Table B holds the same points as the rows below and some others, measured another way and shuffled. Each row below is followed by which row of B it is.
B (72 x 18):
[[ 162  113  161  163   26 -103  465 -159 -118  -20 -392 -176   -1   96
  -179  -36  224 -161]
 [ 246  -66   44  -35  149  380 -121 -305   26   26 -155   87  -81  251
    53 -376   17   -2]
 [ -50  219 -246   63   90 -316 -122 -178  -10 -112   31  -86 -131 -193
    -9  275 -142  135]
 [ 265   70  118  147  124   56  398   19  -89  109 -262  -25  -28  -19
  -197 -105  227 -144]
 [ 255 -189  -30   89 -222 -306    0 -210  127  160 -253  113   -8   53
   148  160  340  -98]
 [  90  206  -80   42  186  -19  134  -70 -105  -59 -126  -87 -100  -93
  -141  -37  -38   19]
 [ 295   56  167  244 -107 -247  476 -103   28  140 -363   49 -128  -54
  -207   90  463 -298]
 [  19  105 -529 -194  495  507 -691 -322 -164 -135  382   12 -146  -71
   235 -381 -620  636]
 [ 121   38  -74   68  -52 -224  299 -187 -242  -41 -376 -222   64   40
    21  -22  158   64]
 [  65   59 -335    8 -247 -534 -194 -410   -5  -75 -193   46 -241 -156
   182  191  154  117]
 [  87 -110  113 -203  131   72 -389  216  353   72  -49  153   98  178
    21  152 -109 -272]
 [ -94  -61  220 -199  111  -33 -296   99  285 -117 -201 -143  289  422
    43  237 -238 -275]
 [ 185   85   66  146 -135 -360  288  -98   55   61 -334   34 -144  -81
  -142  178  349 -251]
 [  24  138   -4  138 -349 -671  161 -477   66 -154 -459  -91 -208   49
     0  295  325 -201]
 [ 256 -173  258  212 -232 -305  202 -208  269  170 -347   75   36  210
     7  256  445 -355]
 [ 349  -26  -95   46 -115 -198  232   60  -68  204 -308  190 -163 -226
   -78  -54  428 -138]
 [  33   71   22   66 -203 -440  362 -266 -193 -144 -557 -311   82  153
     9  106  229  -82]
 [ -53  173 -158  -66  312  277 -407 -463    9 -237  110 -107 -123  185
    91 -180 -424  248]
 [ -56  132 -238  -12 -197 -563  -73 -338  -65 -183 -291 -145 -109  -47
   109  243   57   64]
 [-101  218 -149  109 -128 -556  -37 -447   37 -218 -192 -187 -154  -13
    33  348    6   18]
 [ 229   -3   66  174 -305 -483  243 -274  114   76 -415   88 -182  -14
   -39  195  485 -283]
 [  20  -20   18 -305  194  179 -495  137  239  -49  -54  113   28  182
    31  -27 -235 -164]
 [ 146  121 -134  140   30 -190  151 -201  -91   12 -138  -44 -120 -138
   -44   58  117   64]
 [ 333  -60  162   81   58  115  531  100 -211  159 -443  -81  128   87
  -145 -233  327 -154]
 [ 302   26  159  205 -118 -212  496  -97  -39  129 -432   13  -78   -8
  -171   13  466 -266]
 [ 262  128   30  123  525  565   18   22   49  139  227  128 -124  -77
  -211 -237 -163   59]
 [   5  224  -34  210   47 -293  202 -332  -41 -126 -153 -206  -99  -23
   -98  210   13   14]
 [ 197  -95 -169   84 -105 -266 -223 -234  177  129  -11  190 -136  -84
   155  214  162   20]
 [ -98  -27  -19 -232  214   35 -535   88  263  -99   52  -44  179  225
   113  223 -389  -52]
 [ 158  195   77  109  182   20  271   -9  -37   13 -175  -36 -101  -55
  -239  -25   81 -135]
 [ 198  162  112   94  229  126  273   82  -10   63 -154   17  -89  -58
  -266  -73   92 -171]
 [ 172  -71 -258   62 -161 -352 -141 -290   27   68 -127  100 -138 -118
   183  135  197  110]
 [  49  264  -80  216   80 -313   11 -203  164  -25   57   56 -285 -226
  -168  344   36  -83]
 [ 197  -54 -387 -194  364  546 -477 -214 -172   15  174  102  -90  -11
   215 -494 -321  459]
 [ 235  -74  101  -10  199  445   48 -296  -94    2 -225  -66   44  334
    40 -437  -11   54]
 [-205  269   38  230   39 -430  225 -485  -79 -321 -218 -519   95  210
   -35  370 -176   64]
 [   3   86 -154  -38  -96 -404   59 -126 -131 -116 -327 -195   27  -21
    54  153   57   38]
 [ 100  122   99   33  349  268  222   46 -139  -39 -133 -212  127  121
  -164 -145 -153   -1]
 [  66  258   50  198  470  311  144 -141  -38  -58  132 -162  -49   14
  -223  -49 -258   94]
 [  16  183 -318   -7   24 -350 -166 -119  -15  -66  -14   29 -207 -274
    15  212  -44  118]
 [ 218  -21 -127 -100  454  529  -12  189 -228  102   39  -50  140   -3
   -25 -372 -220  232]
 [  46   71  -20  -64  207  264 -343 -396  124 -137  -22    3 -121  248
    61 -188 -229   46]
 [ 113  177 -259   -1  648  557 -255   76  -90   44  419   27  -69 -204
   -80 -207 -481  376]
 [ 273 -181 -183 -317  108  389 -360   -3  -77   86 -182  203  -31  111
   188 -497  -14  101]
 [ 268   -8  -40  268  -92 -278  -88 -277  336  204   53  326 -314 -176
   -21  295  310 -154]
 [ 241 -144 -132   50 -329 -436   11 -289   38  104 -361  126 -111  -17
   165  107  413  -70]
 [  -1    3 -184   82 -186 -467 -182 -494   64 -103 -156 -105  -64   78
   214  285   41  109]
 [ 185  -18  -78   40 -319 -512  145 -212   -5   34 -455   65 -142  -61
    42  135  421 -165]
 [ 137  127  221  235 -132 -328  526 -268  -40  -47 -478 -191  -28  136
  -175  127  343 -263]
 [ 366   -6  122   67  394  540  235  192  -59  228  -33  101   13   -7
  -208 -330   51  -62]
 [ -62  164 -306   21 -134 -525 -191 -396  -11 -175 -133  -92 -187 -117
   125  273  -18  132]
 [ 129 -201  148 -116   69   17 -235  164  281  113 -124   65  214  250
    75  171  -12 -234]
 [ 333   42  197  200  348  413  391   53  -46  191  -69   14   12   36
  -248 -224  109 -104]
 [ 107  131 -270   91  114 -176  -42 -131  -70   12   37    7 -150 -249
     0  114  -24  180]
 [  66  179 -108   41  551  469  -79  -63 -123  -49  214 -141   29    4
   -83 -194 -415  282]
 [  21 -163  116 -257  116   81 -356  208  219    5 -154  -25  279  321
   112  112 -180 -182]
 [ 297    6 -123  -43   92   72  206  124 -216  128 -252   55  -45 -154
   -72 -234  189   16]
 [ 221 -164  -62 -148  215  494    1 -210 -311  -17 -272 -179  213  343
   192 -567 -107  264]
 [ 180 -112   37 -240  229  255 -495  339  367  171   86  342  -13   35
   -20   23 -112 -243]
 [  48   29 -287  -52 -330 -603  -69 -365 -106 -114 -405  -52 -147  -72
   186  137  223   54]
 [ 408 -101   31   61  379  563  255  170 -184  263  -50   62   95   -9
  -101 -411   70   89]
 [  25  -35   79 -204  179  135 -443   75  292  -25  -30   88   64  215
    31   78 -213 -183]
 [ 356 -180  -32  143 -134 -194  -70 -113  255  280  -82  339 -157  -95
    55  164  388 -163]
 [  54  139 -228   91   89 -205   16 -209 -105  -51  -28 -112  -78 -140
    14  128  -52  189]
 [ -72  108  -23  220 -181 -532   -7 -601  122 -182 -199 -214  -60  169
   100  401   54   -8]
 [  37  236 -266   46  427  175  -97  -59 -152  -59  208  -95  -90 -206
   -74  -44 -340  316]
 [ 227   25  -70   59  -70 -262  142   25   20  128 -219  119 -131 -183
   -75  103  290 -138]
 [  64   -9 -283 -167  265  390 -405 -407 -176 -143   22  -95  -23  188
   247 -419 -347  414]
 [  31  212 -359    7   44 -327 -192 -150  -18  -69   33   52 -267 -331
     1  185  -57  154]
 [ 136 -239  125 -207   85   89 -268  270  235  118 -164   69  269  263
    98   99  -38 -225]
 [  81  136   65  182 -250 -547  190 -346  142  -54 -355  -16 -203    6
   -86  309  331 -265]
 [ 118   67   64   49    1 -111  393 -113 -233  -66 -446 -260  101  124
   -76  -91  144  -51]]
Rows of B count from 0, top down.

[ 143  228 -151  482 -389  366  -97   86   60  -33  -37  410  156   25
  -85  172 -363  -96  162 -740  152 -445  114 -187  150 -234 -100] => 32
[-112  -24  144 -140  439 -176 -347 -123 -216  210 -274  288 -163  212
  103  -21 -228 -171 -178  525 -305  331  161 -513  379  457  378] => 31
[  69 -241  153 -359  263 -274 -445  -40 -270  193  230   78  119   -7
  -56  -43   13 -168   -8  696 -163  592 -290  -53  228  408  534] => 69
[ -66   66   23   55  -43   49  -20  -27 -109  222  -27    7  -75  111
  253 -288 -220    7 -148   70 -140   63  302 -256  241  272  193] => 9
[ 147   79    2  224   51   17  220  167  113  116  -46   62 -119  -39
 -162  274  -22 -197  137  -77  175   71   -9   -7   43 -167  -24] => 30
[ 127   34  125    1 -116 -141  333  189  -12   82  238 -374  -29 -158
  -67  113  236  -93  191   -6  295  343 -132  373  -49 -204  175] => 3
[ 104  170   34  -45  352  -80  282  354  159  -26 -255  112 -116  137
 -324  520 -295   -4  513   86  292   91 -238   71 -156 -218 -289] => 0
[ 131   44   29   94 -323   -3 -109   53  -64   93  334  -19  139 -124
  -71 -169  138 -111  -56  100  -23  268  -23  124  153  -36  306] => 66
[ 252 -264  -74  -44    9   38   57  163   -3  277  349  -85  116 -127
  -22   36 -120  -75  218   84  213  125 -300  179  -24  137   64] => 52
[ 216  120  -67  484 -169  172  -77   57  105   43  -23  399    0  -96
 -291  351    2 -357   23 -334   87  -86   19 -156  197 -278   80] => 44
[  55 -300   76 -351  504 -135 -232   23 -232  250  -44  103   28  121
  104  183 -408  -63  258  304   76  206 -292 -183  121  484  201] => 11
[ -11  276  -18  107  -20   70  -31  147   59   20 -166  261  -35  178
  -97  -42 -301   40   55  111 -107   17  180 -201  117  -26  -58] => 28
[-104 -110   94  -93  493  -33  113  -10 -173  280 -379  -17 -241  217
  371  188 -507  -43  149 -129  133  -71  132 -400  172  421   57] => 26
[-184   57  310 -253  189 -295  -52  -73 -342   94 -110 -251 -124   98
  265  -36   23  -64  -37  194  -21  448  125 -100  251  255  506] => 59
[  -4  135  254  -55   82 -320  299  114  -42   74   42 -351 -220  -76
  -98   83  389 -169  -15  376   79  609   35  205   72 -144  316] => 4
[ -14  119  -47  164  198  175  282  152   44  142 -366   99 -170  203
  177  240 -569   36  277 -451  240 -350  181 -283   36   61 -261] => 17
[-212  292  184   29   89 -117  187    7 -118   89 -309 -127 -274  192
  241 -115 -119   10 -108   58  -86  184  444 -255  223  100  191] => 63
[-171  335  151  141    0  -56  -84  -54 -131    3 -298  146 -166  179
   91  -47 -101  -96 -160   14 -185  145  408 -361  322   38  272] => 53
[-158 -125  205 -222  205 -186 -335 -213 -393  262  -44  -29  -70  113
  380 -255 -111 -113 -249  340 -250  367  198 -368  413  571  610] => 33
[-112  143  134 -245    8 -123  -54   79 -193   52    9 -131   34  162
  180 -225 -222  155   87  223  -50  254   83  -23  112  212  212] => 36
[ -58  600  -35  483 -584  227   40   94   99 -157 -113  239   13  106
  -78 -196 -103   22 -132 -388 -127 -157  507 -159  216 -378   -1] => 68
[-212   76  167   96  108  -43 -290 -261 -316  193 -295  158 -180  178
  390 -165 -186 -183 -354  -27 -276   98  479 -601  511  411  509] => 42
[ -83 -207  100 -229  566  -38  102   28 -229  271 -337  -68 -158  227
  406  264 -621   23  321 -199  256 -117  -30 -321   93  485   23] => 64
[ 130  392 -143  294 -540  256  277  338  218  -82  167   27  142    9
 -162 -120 -205  181  253 -349  171 -188  105  240 -114 -409 -295] => 5
[  74 -204  175 -100  118 -230 -299 -135 -244  249  222   -7  -11 -112
   17  -77  243 -320 -231  490 -169  569  -64  -97  334  298  637] => 15
[ -99  427  198  -32 -220 -222  282  179   13  -53   43 -306 -140   38
  -71 -249  267   63  -76  385  -84  510  268  206   58 -228  200] => 40
[ -91  153    3  117 -380  169  -73  -41 -203  102   80  -55  106   83
  384 -379 -291  111  -72 -384  -35 -135  332 -161  236  175  220] => 2
[-172  228   75 -128  178   32  845  326   25  134 -329 -581 -282  254
  477   26 -548  382  470 -445  468 -230  258   98 -220   35 -400] => 35
[ 158  198   20   21 -138  -78   54  263  120  -33  190   60   78  -37
 -369   49   90  -41  158  342   26  342 -150  236  -24 -255   35] => 51
[  17    6  349    7  485 -388  224   16 -144   55 -283 -168 -334  -57
 -132  701  309 -445  151   40  275  491 -113  -17  151 -142  386] => 20
[  45   80  301  319  -67 -270   28 -158 -131   99   29 -118 -264 -241
 -136  244  715 -590 -355   88  -38  599  188  -44  389 -212  711] => 58
[ 213 -206 -149 -239 -221   90 -261  168  -58  237  561   30  367  -39
   15 -448 -280  176  133  435  -69  183 -288  188   -1  333  109] => 55
